Below is a small trained network, with its code and all its weights. Each question gives an input and a class and asks what happens when units are switched off, that is, made to give their printed mean instead of their output.

import numpy as np


def w(rows, s, z=0):
    codes = np.array(rows[::2]) - 128.0
    scale = np.full(codes.shape[1], s)
    scale[-1] = z or s
    return codes * scale


def f(y):
    return np.maximum(y, 0)


def log_softmax(a):
    a = a - a.max(-1, keepdims=True)
    return a - np.log(np.exp(a).sum(-1, keepdims=True))


def net(x, mask):
    res = np.array(x, float).reshape(1, 3) / 4 @ E
    y = f(res @ A[0][:, :-1].T + A[0][:, -1])
    res = res + np.where(mask, y, B[0][:, -1]) @ B[0][:, :-1]
    return log_softmax(res[-1] @ U[:, :-1].T + U[:, -1])


A, B = {}, {}
E = w([
[70,168,190,178,194],'x0',
[108,141,212,168,59],'x1',
[255,69,99,149,151],'x2',
],0.013)
A[0] = w([
[151,101,191,131,127,146],'n1',
[174,165,135,97,48,106],'n2',
[89,124,185,108,103,254],'n3',
[141,161,112,81,126,104],'n4',
[76,124,66,70,135,174],'n5',
[35,179,47,73,82,132],'n6',
[138,120,49,118,155,102],'n7',
[140,115,50,123,153,123],'n8',
[113,141,149,151,114,150],'n9',
[156,126,240,214,65,214],'n10',
[202,99,104,191,153,158],'n11',
[107,87,87,84,111,203],'n12',
[170,178,83,117,143,144],'n13',
[190,126,154,129,34,227],'n14',
[167,130,112,122,123,172],'n15',
[151,151,75,91,138,189],'n16',
[110,142,95,127,223,114],'n17',
[37,151,150,66,113,187],'n18',
[238,149,131,165,203,139],'n19',
[116,145,125,124,188,112],'n20',
[192,108,92,113,246,222],'n21',
[159,109,137,144,24,78],'n22',
[112,120,164,176,176,147],'n23',
[113,87,96,103,36,124],'n24',
],0.013,0.0032)
B[0] = w([
[112,167,150,116,121,167],'n1',
[162,185,151,90,145,168],'n2',
[100,155,80,149,120,197],'n3',
[144,137,136,86,153,146],'n4',
[88,182,114,59,88,179],'n5',
[55,126,36,62,162,210],'n6',
[135,81,175,79,77,184],'n7',
[148,62,166,95,106,186],'n8',
[128,141,114,107,139,164],'n9',
[91,250,82,79,123,249],'n10',
[163,116,152,197,142,221],'n11',
[190,160,132,68,159,171],'n12',
[151,90,168,117,109,167],'n13',
[154,208,142,118,141,203],'n14',
[149,100,152,134,127,168],'n15',
[150,102,165,67,115,178],'n16',
[207,134,163,68,77,181],'n17',
[72,123,41,146,129,222],'n18',
[154,97,137,240,159,230],'n19',
[186,155,141,81,147,160],'n20',
[229,40,193,170,127,240],'n21',
[190,202,122,88,84,181],'n22',
[205,173,98,127,173,182],'n23',
[207,205,118,90,144,177],'n24',
],0.018,0.016)
U = w([
[156,117,141,75,133,154],'0',
[138,254,161,134,108,230],'1',
[168,40,161,247,231,78],'2',
[49,102,76,121,146,47],'3',
[178,110,237,137,68,4],'4',
],0.0093,0.0026)

Each question gives the input, the list of numbers given to net, and the class t.
The units are the neurons (one row each of A and B). Each row of codes is followed by its name. A weight is (code - 128) times the scale printed after its matrix; where a second scale follows, it is the last column's (A, B and U).
mask holds one flag per neuron, in row order. A switched-off neuron (its flag False) gives its mean, the last column of its row in B, instead of its output. The means were averaged over made-up inputs and are rounded, as every weight is.
A unit's drop is (log p(t) with every unit on - log p(t) with that unit switched off) / (log p(t) with every unit on - log p(t) with every unit switched off).
The circuit of an input: a set's keep is (log p(t) with only the set's units on - log p(t) with every unit switched off) / (log p(t) with every unit on - log p(t) with every unit switched off). Starting from the 12 units with the biggest drops (on a tie, the unit counted first), units are removed one at a time, each time the one whose removal leaves the highest keep (on an exact tie, the one counted first), for as long as the keep stays at least 0.8.
units of the circuit, in order: the units of the circuit, biggest drop first
k most important neurons: the k neurons with the biggest drops, biggest first
drop when u is switched off: that unit's drop, to one decimal
input [2,-7,8], class 2: units of the circuit, in order -> (n19)
input [-4,-3,6], class 2: 2 most important neurons -> (n19; n11)
input [-8,-5,-8], class 3: 2 most important neurons -> (n6; n18)
input [8,-5,-6], class 3: 2 most important neurons -> (n18; n6)
input [-8,-2,-3], class 0: 4 most important neurons -> (n10; n6; n16; n8)
input [1,-8,-8], class 3: 2 most important neurons -> (n6; n18)
input [-1,-7,-2], class 0: drop when n3 is switched off -> -0.1
input [-4,-1,3], class 4: drop when n1 is switched off -> 0.0
input [7,-8,6], class 2: drop when n19 is switched off -> 0.8
input [0,-8,8], class 2: drop when n19 is switched off -> 1.5
